Here is a tiny trained network, its code and every weight. The questions are about switching its units off for an input and a class, where a switched-off unit gives its printed mean instead of its output.

import numpy as np


def w(rows, s, z=0):
    codes = np.array(rows[::2]) - 128.0
    scale = np.full(codes.shape[1], s)
    scale[-1] = z or s
    return codes * scale


def norm(h):
    return h / np.sqrt((h * h).mean(-1, keepdims=True) + 1e-5)


def f(y):
    return y / 2 * (1 + np.tanh(0.7978845608 * (y + 0.044715 * y**3)))


def log_softmax(a):
    a = a - a.max(-1, keepdims=True)
    return a - np.log(np.exp(a).sum(-1, keepdims=True))


def net(x, mask):
    res = np.array(x, float).reshape(1, 8) / 4 @ E
    u = 0
    for l in range(3):
        y = f(norm(res) @ A[l][:, :-1].T + A[l][:, -1])
        res = res + np.where(mask[u : u + 8], y, B[l][:, -1]) @ B[l][:, :-1]
        u += 8
    return log_softmax(norm(res)[-1] @ U[:, :-1].T + U[:, -1])


A, B = {}, {}
E = w([
[141,119,181,110,5,73,152,98],'x0',
[187,119,207,168,198,122,237,104],'x1',
[109,254,45,204,95,140,91,207],'x2',
[187,59,185,97,63,131,171,125],'x3',
[208,93,161,87,207,61,30,179],'x4',
[101,192,45,26,75,117,158,160],'x5',
[167,187,217,109,103,69,130,212],'x6',
[93,216,61,234,161,51,120,36],'x7',
],0.0026)
A[0] = w([
[150,204,126,142,111,106,71,202,148],'L0N1',
[178,131,121,216,154,88,72,112,103],'L0N2',
[152,206,136,153,91,86,181,95,83],'L0N3',
[89,146,144,158,82,124,75,128,41],'L0N4',
[36,211,1,176,148,148,91,142,75],'L0N5',
[100,94,120,105,141,180,182,73,199],'L0N6',
[119,167,150,168,43,80,157,95,6],'L0N7',
[163,221,146,164,193,89,114,150,175],'L0N8',
],0.0054,0.0023)
B[0] = w([
[167,77,213,118,182,163,175,69,199],'L0N1',
[86,142,167,115,137,197,161,155,162],'L0N2',
[211,194,101,110,107,100,141,97,157],'L0N3',
[173,134,180,106,90,138,120,131,129],'L0N4',
[183,177,27,13,55,12,102,2,253],'L0N5',
[55,116,143,184,165,120,188,153,174],'L0N6',
[200,166,131,160,110,98,64,135,144],'L0N7',
[71,56,181,71,172,129,217,78,196],'L0N8',
],0.0053,0.0042)
A[1] = w([
[152,130,181,44,95,131,107,123,189],'L1N1',
[202,97,169,80,184,52,105,134,9],'L1N2',
[106,72,107,135,7,141,107,158,54],'L1N3',
[128,237,25,136,182,173,183,109,38],'L1N4',
[206,106,85,45,84,97,32,185,85],'L1N5',
[131,247,28,143,128,106,130,65,62],'L1N6',
[37,43,119,175,129,93,155,53,137],'L1N7',
[177,90,132,44,142,85,3,114,83],'L1N8',
],0.0044,0.0015)
B[1] = w([
[140,94,132,182,125,67,199,79,233],'L1N1',
[49,138,108,55,64,104,125,46,186],'L1N2',
[118,51,141,101,182,82,186,27,147],'L1N3',
[72,80,104,32,62,64,223,119,165],'L1N4',
[139,94,76,4,92,104,222,134,222],'L1N5',
[218,127,71,83,25,114,163,159,251],'L1N6',
[90,101,199,200,222,107,128,123,193],'L1N7',
[175,120,74,36,73,38,193,34,233],'L1N8',
],0.0041,0.0027)
A[2] = w([
[95,66,141,138,196,127,44,78,82],'L2N1',
[85,193,18,122,133,168,28,91,38],'L2N2',
[62,142,93,245,185,124,165,38,241],'L2N3',
[187,232,173,205,56,65,161,70,12],'L2N4',
[198,210,178,184,86,206,50,188,46],'L2N5',
[82,100,132,125,49,123,187,192,157],'L2N6',
[78,139,154,62,119,215,159,255,101],'L2N7',
[112,109,63,91,115,140,27,130,2],'L2N8',
],0.0046,0.00094)
B[2] = w([
[121,128,159,163,98,171,138,103,153],'L2N1',
[203,116,100,40,59,69,138,130,138],'L2N2',
[135,27,210,57,142,107,156,93,214],'L2N3',
[227,228,82,128,28,109,73,100,253],'L2N4',
[166,230,105,254,127,204,57,175,99],'L2N5',
[132,125,177,131,192,127,87,130,182],'L2N6',
[63,155,116,218,207,234,50,178,135],'L2N7',
[166,168,103,72,32,73,133,116,120],'L2N8',
],0.0053,0.0022)
U = w([
[221,246,118,255,55,179,38,159,37],'0',
[26,168,42,201,217,241,30,248,1],'1',
[199,161,20,14,20,3,202,10,214],'2',
[61,12,252,138,240,154,195,80,196],'3',
],0.0064,0.0045)

Each question gives the input, the list of numbers given to net, and the class t.
The units are the neurons (one row each of A and B). Each row of codes is followed by its name. A weight is (code - 128) times the scale printed after its matrix; where a second scale follows, it is the last column's (A, B and U).
mask holds one flag per neuron, layer by layer. A switched-off neuron (its flag False) gives its mean, the last column of its row in B, instead of its output. The means were averaged over made-up inputs and are rounded, as every weight is.
A unit's drop is (log p(t) with every unit on - log p(t) with that unit switched off) / (log p(t) with every unit on - log p(t) with every unit switched off).
The circuit of an input: a set's keep is (log p(t) with only the set's units on - log p(t) with every unit switched off) / (log p(t) with every unit on - log p(t) with every unit switched off). Starting from the 12 units with the biggest drops (on a tie, the unit counted first), units are removed one at a time, each time the one whose removal leaves the highest keep (on an exact tie, the one counted first), for as long as the keep stays at least 0.8.
circuit, biggest first: the units of the circuit, biggest drop first
top k neurons: the k neurons with the biggest drops, biggest first
top k neurons in layer l: the k neurons of layer l with the biggest drops, biggest first
drop when u is switched off: that unit's drop, to one decimal
input [-4,5,0,-5,6,2,6,-8], class 3: circuit, biggest first => (L0N5)
input [-4,3,2,-6,7,-6,-8,6], class 3: circuit, biggest first => (L0N2 L2N3)
input [-7,0,-8,-7,0,7,-1,-5], class 1: top 2 neurons => (L0N5 L2N7)
input [7,2,2,7,-7,-5,4,-8], class 3: top 4 neurons => (L0N5 L1N3 L1N6 L1N8)
input [-6,-5,2,4,-3,6,3,-8], class 1: circuit, biggest first => (L0N5 L2N7)
input [-2,-6,-3,0,-3,2,-5,-7], class 3: top 2 neurons => (L1N3 L0N5)
input [6,3,7,-1,-5,-7,8,4], class 0: top 2 neurons in layer 0 => (L0N5 L0N7)
input [-6,7,-2,5,5,8,-4,-8], class 1: top 2 neurons in layer 2 => (L2N7 L2N3)
input [8,1,2,-5,-3,-4,-2,-1], class 0: top 2 neurons => (L0N5 L2N5)
input [0,-2,-3,-8,-2,-7,6,-6], class 1: top 3 neurons in layer 0 => (L0N5 L0N8 L0N1)
input [7,-5,-5,-2,-8,-5,5,8], class 0: top 2 neurons in layer 0 => (L0N5 L0N7)
input [-3,-7,2,3,-6,-5,0,-4], class 3: top 2 neurons => (L1N3 L0N3)
input [5,7,0,3,-4,-5,3,-1], class 0: top 2 neurons in layer 0 => (L0N5 L0N8)
input [-6,-8,-4,6,-1,-8,8,7], class 3: top neuron in layer 0 => (L0N8)
input [2,3,-6,2,4,-1,-2,6], class 3: drop when L2N4 is switched off => 0.0
input [-8,-1,-6,-2,1,7,-3,-8], class 1: drop when L0N5 is switched off => 0.6
input [1,1,3,6,-6,-2,6,6], class 0: drop when L1N5 is switched off => 0.1
input [0,-8,0,8,-2,-4,-4,2], class 3: drop when L0N5 is switched off => 0.6
